Here is a tiny trained network, its code and every weight. The questions are about switching its units off for an input and a class, where a switched-off unit gives its printed mean instead of its output.

import numpy as np


def w(rows, s, z=0):
    codes = np.array(rows[::2]) - 128.0
    scale = np.full(codes.shape[1], s)
    scale[-1] = z or s
    return codes * scale


def norm(h):
    return h / np.sqrt((h * h).mean(-1, keepdims=True) + 1e-5)


def f(y):
    return y / 2 * (1 + np.tanh(0.7978845608 * (y + 0.044715 * y**3)))


def log_softmax(a):
    a = a - a.max(-1, keepdims=True)
    return a - np.log(np.exp(a).sum(-1, keepdims=True))


def net(x, mask):
    res = np.array(x, float).reshape(1, 3) / 4 @ E
    u = 0
    for l in range(4):
        y = f(norm(res) @ A[l][:, :-1].T + A[l][:, -1])
        res = res + np.where(mask[u : u + 7], y, B[l][:, -1]) @ B[l][:, :-1]
        u += 7
    return log_softmax(norm(res)[-1] @ U[:, :-1].T + U[:, -1])


A, B = {}, {}
E = w([
[40,183,168,251],'x0',
[151,98,110,161],'x1',
[105,129,15,121],'x2',
],0.012)
A[0] = w([
[83,79,84,132,96],'L0N1',
[194,8,190,85,56],'L0N2',
[208,120,248,155,253],'L0N3',
[201,88,231,6,2],'L0N4',
[196,86,117,76,194],'L0N5',
[142,193,132,106,112],'L0N6',
[189,85,147,138,83],'L0N7',
],0.011,0.0079)
B[0] = w([
[140,135,141,121,133],'L0N1',
[128,92,174,123,172],'L0N2',
[63,227,250,122,246],'L0N3',
[203,1,184,117,182],'L0N4',
[188,131,108,101,208],'L0N5',
[151,173,72,38,126],'L0N6',
[151,84,163,87,135],'L0N7',
],0.0094,0.011)
A[1] = w([
[77,179,124,72,176],'L1N1',
[247,130,47,107,5],'L1N2',
[84,179,115,79,70],'L1N3',
[77,150,93,157,25],'L1N4',
[130,134,188,86,65],'L1N5',
[158,113,102,61,133],'L1N6',
[120,70,126,167,164],'L1N7',
],0.011,0.0023)
B[1] = w([
[174,102,66,177,186],'L1N1',
[52,182,58,77,254],'L1N2',
[216,116,169,198,147],'L1N3',
[152,90,114,204,172],'L1N4',
[189,2,176,120,210],'L1N5',
[83,144,155,81,217],'L1N6',
[139,197,148,131,134],'L1N7',
],0.0074,0.0041)
A[2] = w([
[167,111,20,80,51],'L2N1',
[184,4,235,81,3],'L2N2',
[167,92,189,175,163],'L2N3',
[117,145,77,73,119],'L2N4',
[153,124,152,100,89],'L2N5',
[134,63,220,136,166],'L2N6',
[70,79,28,138,55],'L2N7',
],0.011,0.0069)
B[2] = w([
[110,66,125,48,184],'L2N1',
[247,71,184,141,232],'L2N2',
[131,146,157,82,213],'L2N3',
[145,114,112,112,165],'L2N4',
[129,118,132,140,136],'L2N5',
[231,156,194,138,254],'L2N6',
[173,114,190,149,169],'L2N7',
],0.012,0.0064)
A[3] = w([
[150,58,100,151,156],'L3N1',
[4,170,84,152,99],'L3N2',
[100,151,170,189,230],'L3N3',
[98,151,158,103,77],'L3N4',
[101,157,65,176,1],'L3N5',
[101,89,87,193,59],'L3N6',
[127,143,201,24,130],'L3N7',
],0.015,0.0043)
B[3] = w([
[99,163,130,118,157],'L3N1',
[246,73,98,123,178],'L3N2',
[68,166,99,71,245],'L3N3',
[49,128,118,172,137],'L3N4',
[136,122,90,212,156],'L3N5',
[176,177,93,194,161],'L3N6',
[117,94,85,195,254],'L3N7',
],0.013,0.0088)
U = w([
[225,83,246,92,220],'0',
[67,251,235,173,185],'1',
[85,93,119,135,2],'2',
[68,81,122,137,15],'3',
[96,90,119,142,9],'4',
[80,79,130,151,37],'5',
[157,40,12,18,181],'6',
[146,180,14,218,211],'7',
],0.017,0.0081)

Each question gives the input, the list of numbers given to net, and the class t.
The units are the neurons (one row each of A and B). Each row of codes is followed by its name. A weight is (code - 128) times the scale printed after its matrix; where a second scale follows, it is the last column's (A, B and U).
mask holds one flag per neuron, layer by layer. A switched-off neuron (its flag False) gives its mean, the last column of its row in B, instead of its output. The means were averaged over made-up inputs and are rounded, as every weight is.
A unit's drop is (log p(t) with every unit on - log p(t) with that unit switched off) / (log p(t) with every unit on - log p(t) with every unit switched off).
The circuit of an input: a set's keep is (log p(t) with only the set's units on - log p(t) with every unit switched off) / (log p(t) with every unit on - log p(t) with every unit switched off). Starting from the 12 units with the biggest drops (on a tie, the unit counted first), units are removed one at a time, each time the one whose removal leaves the highest keep (on an exact tie, the one counted first), for as long as the keep stays at least 0.8.
units of the circuit, in order: the units of the circuit, biggest drop first
top k neurons: the k neurons with the biggest drops, biggest first
k most important neurons of layer l: the k neurons of layer l with the biggest drops, biggest first
drop when u is switched off: that unit's drop, to one decimal
input [2,6,-6], class 1: units of the circuit, in order	L0N3
input [-5,-1,1], class 6: units of the circuit, in order	L0N3; L1N2
input [0,-8,1], class 6: units of the circuit, in order	L0N3; L0N4
input [-7,-4,1], class 6: top 2 neurons	L0N3; L1N2
input [2,7,1], class 7: 2 most important neurons of layer 0	L0N4; L0N3
input [-6,-7,2], class 6: top 2 neurons	L0N3; L1N2
input [7,5,1], class 7: 3 most important neurons of layer 0	L0N4; L0N3; L0N2
input [1,-4,4], class 7: top 2 neurons	L0N4; L0N5
input [1,7,-6], class 1: top 2 neurons	L0N3; L0N4
input [1,5,-8], class 1: drop when L0N4 is switched off	0.1
input [1,-2,1], class 7: drop when L0N3 is switched off	0.7
input [-2,8,1], class 6: drop when L0N3 is switched off	1.1
